Below are the code and all the weights of a small trained network. Each question names an input and a target symbol and asks about switching units off, where a switched-off unit gives its printed mean instead of its output.

import numpy as np


def w(rows, s, z=0):
    codes = np.array(rows[::2]) - 128.0
    scale = np.full(codes.shape[1], s)
    scale[-1] = z or s
    return codes * scale


def norm(h):
    return h / np.sqrt((h * h).mean(-1, keepdims=True) + 1e-5)


def f(y):
    return y / 2 * (1 + np.tanh(0.7978845608 * (y + 0.044715 * y**3)))


def softmax(a):
    e = np.exp(a - a.max(-1, keepdims=True))
    return e / e.sum(-1, keepdims=True)


def log_softmax(a):
    a = a - a.max(-1, keepdims=True)
    return a - np.log(np.exp(a).sum(-1, keepdims=True))


def net(x, mask):
    ids = ['ΔΘΞΠΨΩαβγεζηλμστ'.index(c) for c in x.split()]
    T = len(ids)
    res = E[ids] + P[:T]
    r = norm(res)
    for j in range(2):
        rows = slice(3 * j, 3 * j + 3)
        q, k, v = (r @ M[0][rows].T for M in (Q, K, V))
        z = softmax(np.where(np.tri(T) > 0, q @ k.T / 3**0.5, -1e9)) @ v
        o = O[0][rows]
        res = res + np.where(mask[j], z, o[:, -1]) @ o[:, :-1]
    y = f(norm(res) @ A[0][:, :-1].T + A[0][:, -1])
    res = res + np.where(mask[2:18], y, B[0][:, -1]) @ B[0][:, :-1]
    return log_softmax(norm(res)[-1] @ U[:, :-1].T + U[:, -1])


Q, K, V, O, A, B = {}, {}, {}, {}, {}, {}
E = w([
[121,116,204],'Δ',
[78,163,38],'Θ',
[125,101,201],'Ξ',
[131,111,206],'Π',
[115,111,204],'Ψ',
[139,116,211],'Ω',
[126,127,198],'α',
[98,175,43],'β',
[116,110,204],'γ',
[47,129,28],'ε',
[91,95,190],'ζ',
[89,98,201],'η',
[81,100,234],'λ',
[87,73,191],'μ',
[112,178,2],'σ',
[132,76,164],'τ',
],0.0041)
P = w([
[188,170,134],'0',
[101,74,61],'1',
[46,143,127],'2',
[110,81,11],'3',
[60,181,119],'4',
[107,78,4],'5',
],0.0031)
Q[0] = w([
[237,121,135],'H0',
[79,124,136],'H0',
[81,255,168],'H0',
[124,58,126],'H1',
[176,146,54],'H1',
[119,163,117],'H1',
],0.0077)
K[0] = w([
[99,85,137],'H0',
[157,182,114],'H0',
[250,168,184],'H0',
[63,174,114],'H1',
[117,96,91],'H1',
[125,106,147],'H1',
],0.011)
V[0] = w([
[57,122,47],'H0',
[93,113,170],'H0',
[21,71,168],'H0',
[103,55,152],'H1',
[164,3,96],'H1',
[80,138,135],'H1',
],0.0047)
O[0] = w([
[248,115,209,255],'H0',
[47,98,188,115],'H0',
[88,78,252,164],'H0',
[142,56,123,131],'H1',
[213,85,47,111],'H1',
[158,113,236,171],'H1',
],0.0036,0.0024)
A[0] = w([
[255,27,119,5],'N0',
[103,139,126,70],'N1',
[184,158,104,160],'N2',
[130,146,224,114],'N3',
[211,198,127,125],'N4',
[150,132,212,106],'N5',
[227,61,100,102],'N6',
[56,109,25,144],'N7',
[122,206,174,159],'N8',
[91,173,156,30],'N9',
[111,67,149,70],'N10',
[128,142,222,96],'N11',
[164,179,73,15],'N12',
[78,183,174,13],'N13',
[59,79,68,48],'N14',
[111,70,171,103],'N15',
],0.0049,0.0017)
B[0] = w([
[67,107,32,125],'N0',
[135,126,107,120],'N1',
[87,62,206,137],'N2',
[192,165,51,136],'N3',
[142,75,253,122],'N4',
[203,186,72,126],'N5',
[25,96,68,135],'N6',
[247,121,214,253],'N7',
[188,15,119,135],'N8',
[126,72,86,110],'N9',
[96,195,133,132],'N10',
[192,175,65,133],'N11',
[91,147,151,126],'N12',
[135,42,41,114],'N13',
[217,113,203,175],'N14',
[100,190,104,144],'N15',
],0.0026,0.0027)
U = w([
[166,40,76,192],'Δ',
[100,109,140,80],'Θ',
[86,132,141,111],'Ξ',
[118,143,14,188],'Π',
[88,161,114,47],'Ψ',
[72,153,116,46],'Ω',
[169,195,107,81],'α',
[73,132,172,68],'β',
[95,141,135,4],'γ',
[195,209,87,171],'ε',
[87,99,91,89],'ζ',
[150,157,152,36],'η',
[92,141,128,13],'λ',
[185,129,255,245],'μ',
[59,126,113,192],'σ',
[89,67,131,138],'τ',
],0.0098,0.0031)

Each question gives the input, a string of symbols that net reads in full, and the target symbol t.
The units are the heads (3 rows each of Q, K, V and O) and the neurons (one row each of A and B). Each row of codes is followed by its name. A weight is (code - 128) times the scale printed after its matrix; where a second scale follows, it is the last column's (O, A, B and U).
mask holds one flag per unit, heads first, then neurons. A switched-off unit (its flag False) gives its mean, the last column of its rows in O or B, instead of its output. The means were averaged over made-up inputs and are rounded, as every weight is.
A unit's drop is (log p(t) with every unit on - log p(t) with that unit switched off) / (log p(t) with every unit on - log p(t) with every unit switched off).
The circuit of an input: a set's keep is (log p(t) with only the set's units on - log p(t) with every unit switched off) / (log p(t) with every unit on - log p(t) with every unit switched off). Starting from the 12 units with the biggest drops (on a tie, the unit counted first), units are removed one at a time, each time the one whose removal leaves the highest keep (on an exact tie, the one counted first), for as long as the keep stays at least 0.8.
circuit, biggest first: the units of the circuit, biggest drop first
top k neurons: the k neurons with the biggest drops, biggest first
which heads matter: for each layer, one digit per head in row order, 1 if its drop is at least 0.15 and else 0, layers parted by /
drop when u is switched off: that unit's drop, to one decimal
input ε ε β, target μ: circuit, biggest first : H0, N4
input ε σ ε, target μ: which heads matter : 10
input β Ψ ε σ ε, target ε: circuit, biggest first : H0, N7
input β γ ε, target ε: circuit, biggest first : H0, N7, N14
input ε ε σ, target μ: top 2 neurons : N4, N2
input Δ λ μ Θ, target Δ: circuit, biggest first : N7, N14, H0
input μ α ε α, target Δ: top 3 neurons : N0, N7, N5
input ε Ψ ζ γ β, target μ: which heads matter : 00
input Θ ε γ Δ, target Δ: top 4 neurons : N0, N7, N6, N5
input γ ε Δ Ω, target Δ: top 2 neurons : N0, N7
input ε ε ε γ, target Δ: top 3 neurons : N0, N7, N6
input μ μ ε ε Δ β, target Δ: top 2 neurons : N7, N6
input μ Θ ε α, target Δ: top 4 neurons : N0, N7, N6, N5
input ε ε λ ε Δ Δ, target Δ: top 2 neurons : N0, N7
input β Δ γ β Ξ, target ε: top 2 neurons : N3, N11
input μ β ε Ψ, target Δ: top 3 neurons : N0, N7, N5
input ε σ ε Ψ, target Δ: top 4 neurons : N0, N7, N6, N5
input β μ ζ, target ε: drop when H1 is switched off : 0.0
input β ζ β α ζ, target ε: drop when H0 is switched off : 0.2
input β β Δ, target ε: drop when N3 is switched off : 0.2
